Below is a small trained network, with its code and all its weights. Each question gives an input and a target symbol and asks what happens when units are switched off, that is, made to give their printed mean instead of their output.

import numpy as np


def w(rows, s, z=0):
    codes = np.array(rows[::2]) - 128.0
    scale = np.full(codes.shape[1], s)
    scale[-1] = z or s
    return codes * scale


def f(y):
    return np.maximum(y, 0)


def softmax(a):
    e = np.exp(a - a.max(-1, keepdims=True))
    return e / e.sum(-1, keepdims=True)


def log_softmax(a):
    a = a - a.max(-1, keepdims=True)
    return a - np.log(np.exp(a).sum(-1, keepdims=True))


def net(x, mask):
    ids = ['ΓΔΘΣΨαβεζηλμξτφ'.index(c) for c in x.split()]
    T = len(ids)
    res = E[ids] + P[:T]
    u = 0
    for l in range(2):
        r = res
        for j in range(3):
            rows = slice(3 * j, 3 * j + 3)
            q, k, v = (r @ M[l][rows].T for M in (Q, K, V))
            z = softmax(np.where(np.tri(T) > 0, q @ k.T / 3**0.5, -1e9)) @ v
            o = O[l][rows]
            res = res + np.where(mask[u + j], z, o[:, -1]) @ o[:, :-1]
        u += 3
        y = f(res @ A[l][:, :-1].T + A[l][:, -1])
        res = res + np.where(mask[u : u + 4], y, B[l][:, -1]) @ B[l][:, :-1]
        u += 4
    return log_softmax(res[-1] @ U[:, :-1].T + U[:, -1])


Q, K, V, O, A, B = {}, {}, {}, {}, {}, {}
E = w([
[111,239,64,78,184,95,89,112,87],'Γ',
[86,170,172,118,102,187,242,200,184],'Δ',
[142,210,74,81,132,73,40,143,120],'Θ',
[91,159,156,134,96,182,140,207,31],'Σ',
[152,105,199,92,36,105,123,109,199],'Ψ',
[51,40,55,126,185,96,97,143,198],'α',
[174,152,149,180,160,65,159,171,231],'β',
[151,220,54,53,145,103,104,131,196],'ε',
[101,194,133,113,110,63,1,59,176],'ζ',
[230,74,185,116,155,176,155,32,176],'η',
[92,193,48,58,127,149,67,34,192],'λ',
[181,102,166,160,89,233,97,219,162],'μ',
[153,96,164,155,79,130,208,46,42],'ξ',
[60,166,182,159,158,215,168,186,42],'τ',
[72,109,138,225,136,222,152,230,137],'φ',
],0.015)
P = w([
[247,174,80,178,172,99,101,130,130],'0',
[138,150,120,137,118,153,149,156,141],'1',
[132,148,128,132,116,150,138,143,141],'2',
[121,144,132,128,115,157,136,132,134],'3',
[113,136,139,127,113,155,131,126,139],'4',
[110,130,140,124,116,160,125,117,140],'5',
[107,125,144,120,117,165,121,107,137],'6',
[98,118,147,113,114,163,114,103,138],'7',
[91,112,149,108,119,165,110,95,138],'8',
[88,103,158,108,120,167,104,85,137],'9',
[86,106,161,116,122,167,102,81,141],'10',
],0.013)
Q[0] = w([
[126,175,98,127,120,155,114,116,139],'L0H0',
[117,154,139,112,89,185,128,129,124],'L0H0',
[126,132,161,141,123,191,106,169,107],'L0H0',
[104,153,131,89,107,124,131,142,106],'L0H1',
[104,80,173,137,121,112,180,126,119],'L0H1',
[155,83,138,161,119,127,137,180,117],'L0H1',
[104,128,168,147,123,254,135,170,117],'L0H2',
[123,175,106,135,119,168,91,103,150],'L0H2',
[103,111,145,144,130,162,130,180,137],'L0H2',
],0.02)
K[0] = w([
[172,169,87,170,116,147,100,108,158],'L0H0',
[163,126,115,144,100,160,115,62,117],'L0H0',
[93,168,210,108,64,132,115,8,124],'L0H0',
[104,96,81,146,205,114,111,166,152],'L0H1',
[68,128,183,56,131,117,106,99,127],'L0H1',
[86,89,200,113,90,150,123,147,133],'L0H1',
[86,45,149,113,99,139,105,13,128],'L0H2',
[186,84,80,205,117,84,61,77,123],'L0H2',
[41,79,147,102,106,99,113,82,167],'L0H2',
],0.014)
V[0] = w([
[148,162,113,173,64,169,60,64,137],'L0H0',
[139,120,118,143,20,106,153,69,134],'L0H0',
[121,131,146,187,154,182,147,82,115],'L0H0',
[97,155,123,115,120,121,162,150,157],'L0H1',
[157,159,185,147,118,111,156,97,121],'L0H1',
[90,121,112,69,135,155,103,98,126],'L0H1',
[194,145,201,118,1,95,81,134,110],'L0H2',
[80,211,149,203,186,163,134,19,121],'L0H2',
[135,49,133,196,180,123,106,130,126],'L0H2',
],0.0082)
O[0] = w([
[103,179,160,65,114,49,101,165,138,255],'L0H0',
[81,99,94,14,58,137,150,191,190,152],'L0H0',
[86,171,174,87,177,186,130,142,113,125],'L0H0',
[121,78,150,135,183,127,155,160,107,140],'L0H1',
[123,175,116,158,82,146,231,37,132,143],'L0H1',
[170,31,120,117,109,159,87,156,110,92],'L0H1',
[133,131,60,192,23,97,138,85,165,167],'L0H2',
[60,255,210,153,159,200,138,100,132,190],'L0H2',
[128,81,158,103,99,167,46,207,106,70],'L0H2',
],0.0066,0.0046)
A[0] = w([
[174,119,165,159,97,84,159,97,1,8],'L0N0',
[36,133,76,110,132,86,124,163,49,104],'L0N1',
[31,143,118,101,122,111,163,134,153,53],'L0N2',
[146,157,123,104,58,92,123,72,139,161],'L0N3',
],0.0081,0.0013)
B[0] = w([
[37,191,61,156,68,195,108,116,102,155],'L0N0',
[186,105,114,121,104,164,149,122,255,165],'L0N1',
[194,116,123,184,120,133,41,125,154,222],'L0N2',
[127,104,164,104,118,56,200,145,57,255],'L0N3',
],0.0094,0.0064)
Q[1] = w([
[116,82,155,201,76,174,182,112,110],'L1H0',
[160,195,81,72,138,64,90,69,112],'L1H0',
[163,96,124,159,136,111,148,159,104],'L1H0',
[171,66,151,197,132,140,198,122,72],'L1H1',
[154,194,76,110,178,77,81,73,138],'L1H1',
[159,50,153,140,146,151,113,155,167],'L1H1',
[181,158,77,88,186,10,133,47,128],'L1H2',
[131,133,120,89,233,109,134,82,61],'L1H2',
[87,192,99,77,126,155,84,110,116],'L1H2',
],0.013)
K[1] = w([
[41,92,178,70,50,220,162,70,243],'L1H0',
[248,183,136,189,159,111,203,161,41],'L1H0',
[126,86,140,177,155,93,154,178,204],'L1H0',
[146,84,196,166,90,206,203,144,171],'L1H1',
[86,136,27,210,215,82,65,165,145],'L1H1',
[138,32,165,37,132,168,104,121,138],'L1H1',
[215,237,122,184,128,99,179,254,114],'L1H2',
[189,178,36,142,171,165,163,244,132],'L1H2',
[158,209,63,96,118,127,80,93,12],'L1H2',
],0.0091)
V[1] = w([
[62,120,143,131,106,76,115,170,114],'L1H0',
[154,126,130,178,137,128,118,173,175],'L1H0',
[100,135,127,193,101,168,117,150,78],'L1H0',
[158,109,86,250,131,134,134,161,118],'L1H1',
[159,124,151,153,94,131,70,173,144],'L1H1',
[124,153,146,124,85,146,151,151,78],'L1H1',
[140,90,228,158,142,100,117,132,142],'L1H2',
[94,115,185,111,103,162,186,151,75],'L1H2',
[84,140,152,164,105,90,53,121,68],'L1H2',
],0.012)
O[1] = w([
[86,179,68,207,145,57,69,164,73,67],'L1H0',
[110,142,188,80,128,32,115,126,161,211],'L1H0',
[72,127,137,74,61,146,115,160,130,104],'L1H0',
[47,67,134,178,163,141,121,136,197,9],'L1H1',
[83,91,113,104,98,160,187,104,145,65],'L1H1',
[147,100,201,82,122,65,136,133,105,253],'L1H1',
[107,157,176,124,100,1,89,132,91,16],'L1H2',
[63,122,145,79,137,120,82,76,199,104],'L1H2',
[141,74,192,220,59,110,92,162,164,107],'L1H2',
],0.0094,0.0034)
A[1] = w([
[81,222,254,87,82,149,81,153,138,58],'L1N0',
[160,226,40,143,148,120,53,42,112,3],'L1N1',
[179,147,45,63,127,118,185,71,67,133],'L1N2',
[98,95,36,148,216,159,75,247,219,112],'L1N3',
],0.0065,0.0017)
B[1] = w([
[160,105,2,166,216,136,170,154,119,250],'L1N0',
[4,68,228,49,119,151,117,197,101,191],'L1N1',
[61,34,94,125,139,122,110,71,149,213],'L1N2',
[117,129,191,128,57,110,12,33,48,166],'L1N3',
],0.0078,0.015)
U = w([
[215,198,205,147,133,216,114,136,120,213],'Γ',
[86,137,163,39,148,110,129,111,126,23],'Δ',
[193,73,68,229,97,107,131,142,137,117],'Θ',
[135,9,234,106,60,121,153,158,191,108],'Σ',
[31,89,122,130,153,78,115,180,82,25],'Ψ',
[172,154,136,123,133,129,7,68,106,162],'α',
[84,242,190,163,160,95,190,69,175,255],'β',
[125,40,82,194,220,133,176,90,67,109],'ε',
[108,189,194,122,91,116,118,174,53,143],'ζ',
[241,114,182,81,90,152,151,23,149,126],'η',
[155,76,253,23,138,155,109,236,52,132],'λ',
[192,117,66,64,57,33,104,92,145,137],'μ',
[52,206,62,138,22,184,183,86,64,185],'ξ',
[194,77,59,114,148,137,59,134,239,78],'τ',
[134,236,40,84,179,116,79,137,67,85],'φ',
],0.0054,0.0057)

Each question gives the input, a string of symbols that net reads in full, and the target symbol t.
The units are the heads (3 rows each of Q, K, V and O) and the neurons (one row each of A and B). Each row of codes is followed by its name. A weight is (code - 128) times the scale printed after its matrix; where a second scale follows, it is the last column's (O, A, B and U).
mask holds one flag per unit, layer by layer, with each layer's heads first. A switched-off unit (its flag False) gives its mean, the last column of its rows in O or B, instead of its output. The means were averaged over made-up inputs and are rounded, as every weight is.
A unit's drop is (log p(t) with every unit on - log p(t) with that unit switched off) / (log p(t) with every unit on - log p(t) with every unit switched off).
The circuit of an input: a set's keep is (log p(t) with only the set's units on - log p(t) with every unit switched off) / (log p(t) with every unit on - log p(t) with every unit switched off). Starting from the 12 units with the biggest drops (on a tie, the unit counted first), units are removed one at a time, each time the one whose removal leaves the highest keep (on an exact tie, the one counted first), for as long as the keep stays at least 0.8.
units of the circuit, in order: the units of the circuit, biggest drop first
most important unit: the unit with the biggest drop
top k neurons: the k neurons with the biggest drops, biggest first
k most important neurons of layer l: the k neurons of layer l with the biggest drops, biggest first
input ε Θ μ, target Σ: most important unit	L1H1
input λ ε Γ ε ξ ε ε Θ, target λ: units of the circuit, in order	[L1N1; L1H1; L0H2; L0H0]
input Σ Σ ε Γ ε ε ε, target Σ: units of the circuit, in order	[L0H0; L0N0; L1H2; L1H0]
input μ Σ λ μ ζ β ζ ε, target μ: units of the circuit, in order	[L0H2; L1H0; L1N1]
input ε ξ τ ξ ε Θ Δ Σ Θ φ ε, target ε: units of the circuit, in order	[L1H2; L1N2]
input ξ φ ε μ μ ζ, target ξ: units of the circuit, in order	[L1H0; L0N0; L0H1]
input α ε Θ Ψ μ η β ζ, target α: top 2 neurons	[L1N3; L0N3]
input ε μ Θ Θ, target ε: units of the circuit, in order	[L1H2; L1N2]
input Θ Ψ α Γ, target Θ: units of the circuit, in order	[L1H2; L0H0]
input β Σ β ε, target β: units of the circuit, in order	[L1H0; L0H1]
input β Ψ τ μ Ψ Ψ ξ Γ, target β: units of the circuit, in order	[L1H0; L0H1]
input ξ Σ Σ ζ μ, target Θ: top 3 neurons	[L1N0; L1N1; L0N2]
input Δ τ β μ λ, target Δ: top 2 neurons	[L1N1; L0N2]
input η η ζ, target η: units of the circuit, in order	[L1H0]
input ζ β Δ β Ψ μ ξ ξ ζ, target ζ: 2 most important neurons of layer 1	[L1N1; L1N2]
input α Θ ε ε Δ λ λ ε, target α: units of the circuit, in order	[L1N3; L1H1; L0H0]
input τ β μ λ ξ λ, target τ: top 4 neurons	[L1N0; L0N0; L0N2; L1N1]
input Ψ ξ η β ε, target Ψ: top 2 neurons	[L1N1; L0N3]
input Θ α ε ε φ, target λ: top 2 neurons	[L1N0; L1N2]
input β μ ξ Σ ε ξ μ β λ β Δ, target Γ: 2 most important neurons of layer 1	[L1N2; L1N1]
input ξ ε ε μ β τ β ε, target ξ: most important unit	L1H0
input ζ β Δ ε ε η ζ τ ε β ε, target ζ: 2 most important neurons of layer 1	[L1N1; L1N0]
input Δ τ ξ η ε Θ ε, target Δ: top 2 neurons	[L1N1; L1N2]
input ξ η Σ τ λ, target ξ: top 2 neurons	[L0N2; L0N0]
input ε ξ Σ μ ε Θ μ μ, target τ: top 3 neurons	[L1N0; L0N3; L1N1]
input ε μ β ε α, target α: top 3 neurons	[L1N3; L1N0; L0N3]
input φ μ ε ε ξ Θ ε ξ η ε Σ, target φ: top neuron	[L1N0]
input β Ψ Σ, target μ: top 2 neurons	[L0N1; L0N3]
